Below are the code and all the weights of a small trained network. Each question names an input and a class and asks about switching units off, where a switched-off unit gives its printed mean instead of its output.

import numpy as np


def w(rows, s, z=0):
    codes = np.array(rows[::2]) - 128.0
    scale = np.full(codes.shape[1], s)
    scale[-1] = z or s
    return codes * scale


def norm(h):
    return h / np.sqrt((h * h).mean(-1, keepdims=True) + 1e-5)


def f(y):
    return np.maximum(y, 0)


def log_softmax(a):
    a = a - a.max(-1, keepdims=True)
    return a - np.log(np.exp(a).sum(-1, keepdims=True))


def net(x, mask):
    res = np.array(x, float).reshape(1, 4) / 4 @ E
    u = 0
    for l in range(2):
        y = f(norm(res) @ A[l][:, :-1].T + A[l][:, -1])
        res = res + np.where(mask[u : u + 14], y, B[l][:, -1]) @ B[l][:, :-1]
        u += 14
    return log_softmax(norm(res)[-1] @ U[:, :-1].T + U[:, -1])


A, B = {}, {}
E = w([
[176,41,238,43,107,149,54],'x0',
[187,194,254,107,70,71,162],'x1',
[226,85,125,158,65,221,143],'x2',
[61,179,146,48,54,144,133],'x3',
],0.0082)
A[0] = w([
[170,169,136,158,73,190,149,95],'0.n0',
[128,98,134,185,73,155,93,46],'0.n1',
[105,95,131,107,136,83,180,231],'0.n2',
[89,169,159,105,178,84,176,61],'0.n3',
[136,168,175,184,83,76,157,77],'0.n4',
[130,71,132,107,82,177,98,54],'0.n5',
[28,126,100,68,162,96,123,253],'0.n6',
[130,90,162,71,127,71,56,50],'0.n7',
[202,171,90,188,90,211,161,190],'0.n8',
[118,118,8,170,157,163,83,110],'0.n9',
[79,94,70,148,162,101,169,91],'0.n10',
[151,215,195,179,82,106,173,106],'0.n11',
[241,238,164,145,106,152,211,137],'0.n12',
[132,64,129,90,8,187,99,143],'0.n13',
],0.011,0.0038)
B[0] = w([
[129,42,66,152,172,106,176,180],'0.n0',
[153,156,61,144,143,156,141,149],'0.n1',
[144,128,180,158,104,179,54,184],'0.n2',
[109,253,110,188,87,178,82,184],'0.n3',
[191,196,45,138,94,69,202,181],'0.n4',
[166,188,132,87,133,228,104,176],'0.n5',
[24,207,188,109,44,149,45,255],'0.n6',
[46,133,195,85,35,41,82,196],'0.n7',
[191,1,46,109,152,71,196,224],'0.n8',
[156,69,113,185,141,53,170,229],'0.n9',
[19,148,182,218,177,56,49,196],'0.n10',
[167,101,33,147,91,65,198,211],'0.n11',
[87,78,28,100,49,117,233,228],'0.n12',
[130,152,116,60,170,235,90,222],'0.n13',
],0.0078,0.0087)
A[1] = w([
[194,126,102,82,111,199,129,102],'1.n0',
[168,124,96,57,110,149,174,170],'1.n1',
[116,158,240,170,122,115,151,150],'1.n2',
[152,122,205,120,100,53,101,109],'1.n3',
[51,50,157,103,173,169,152,24],'1.n4',
[104,189,156,109,67,90,123,174],'1.n5',
[112,122,208,31,143,129,100,3],'1.n6',
[130,106,178,23,83,125,141,72],'1.n7',
[43,176,172,208,131,84,171,175],'1.n8',
[12,188,126,142,173,161,80,134],'1.n9',
[65,162,144,165,223,125,138,147],'1.n10',
[109,246,135,130,116,73,183,112],'1.n11',
[103,165,71,147,148,197,8,250],'1.n12',
[52,148,76,122,177,117,55,76],'1.n13',
],0.011,0.0042)
B[1] = w([
[81,156,142,140,138,229,129,186],'1.n0',
[82,157,166,128,137,145,89,209],'1.n1',
[109,97,108,157,190,125,151,185],'1.n2',
[153,115,79,94,172,73,114,182],'1.n3',
[125,176,95,184,107,92,137,141],'1.n4',
[204,139,49,90,134,150,74,240],'1.n5',
[215,80,138,39,127,152,68,181],'1.n6',
[102,164,125,84,68,74,59,190],'1.n7',
[103,144,168,143,172,205,49,252],'1.n8',
[44,130,196,167,107,135,157,254],'1.n9',
[117,104,218,154,170,127,80,183],'1.n10',
[221,175,148,159,141,133,125,210],'1.n11',
[97,82,114,180,151,106,249,254],'1.n12',
[82,158,205,170,83,127,109,206],'1.n13',
],0.011,0.0086)
U = w([
[203,234,70,128,50,61,100,183],'0',
[191,64,64,86,170,240,137,88],'1',
[68,142,169,4,18,185,45,123],'2',
[182,136,183,81,186,86,183,2],'3',
[188,53,113,86,170,51,53,143],'4',
[199,66,7,176,56,41,246,197],'5',
[40,184,187,245,157,86,108,168],'6',
],0.012,0.0074)

Each question gives the input, the list of numbers given to net, and the class t.
The units are the neurons (one row each of A and B). Each row of codes is followed by its name. A weight is (code - 128) times the scale printed after its matrix; where a second scale follows, it is the last column's (A, B and U).
mask holds one flag per neuron, layer by layer. A switched-off neuron (its flag False) gives its mean, the last column of its row in B, instead of its output. The means were averaged over made-up inputs and are rounded, as every weight is.
A unit's drop is (log p(t) with every unit on - log p(t) with that unit switched off) / (log p(t) with every unit on - log p(t) with every unit switched off).
The circuit of an input: a set's keep is (log p(t) with only the set's units on - log p(t) with every unit switched off) / (log p(t) with every unit on - log p(t) with every unit switched off). Starting from the 12 units with the biggest drops (on a tie, the unit counted first), units are removed one at a time, each time the one whose removal leaves the highest keep (on an exact tie, the one counted first), for as long as the keep stays at least 0.8.
circuit, biggest first: the units of the circuit, biggest drop first
top k neurons: the k neurons with the biggest drops, biggest first
top k neurons in layer l: the k neurons of layer l with the biggest drops, biggest first
drop when u is switched off: that unit's drop, to one decimal
input [-4,3,-5,6], class 0: top 4 neurons in layer 0	[0.n11; 0.n4; 0.n10; 0.n13]
input [8,-8,-3,-8], class 6: circuit, biggest first	[0.n8; 1.n13]
input [0,-6,1,8], class 6: circuit, biggest first	[1.n12; 0.n12]
input [2,3,0,-4], class 0: top 2 neurons in layer 0	[0.n8; 0.n9]
input [3,-3,-1,-6], class 4: top 3 neurons	[0.n6; 0.n9; 1.n9]
input [4,-5,0,-5], class 5: circuit, biggest first	[1.n8]
input [6,-3,8,7], class 1: circuit, biggest first	[0.n13; 0.n6]
input [8,-2,-8,-8], class 2: circuit, biggest first	[0.n7; 0.n9]
input [8,-8,7,3], class 1: top 2 neurons	[0.n6; 1.n12]
input [4,3,3,-8], class 1: top 3 neurons in layer 0	[0.n6; 0.n9; 0.n10]
input [2,2,4,3], class 1: top 2 neurons in layer 0	[0.n6; 0.n0]
input [-8,2,1,8], class 0: top 3 neurons	[1.n12; 0.n9; 1.n11]
input [1,6,4,8], class 5: top 4 neurons	[0.n12; 0.n11; 1.n8; 0.n6]
input [8,4,-5,-1], class 4: circuit, biggest first	[1.n3]
input [3,1,4,-8], class 1: top 2 neurons in layer 0	[0.n9; 0.n11]
input [7,6,-6,-7], class 4: drop when 1.n2 is switched off	0.1
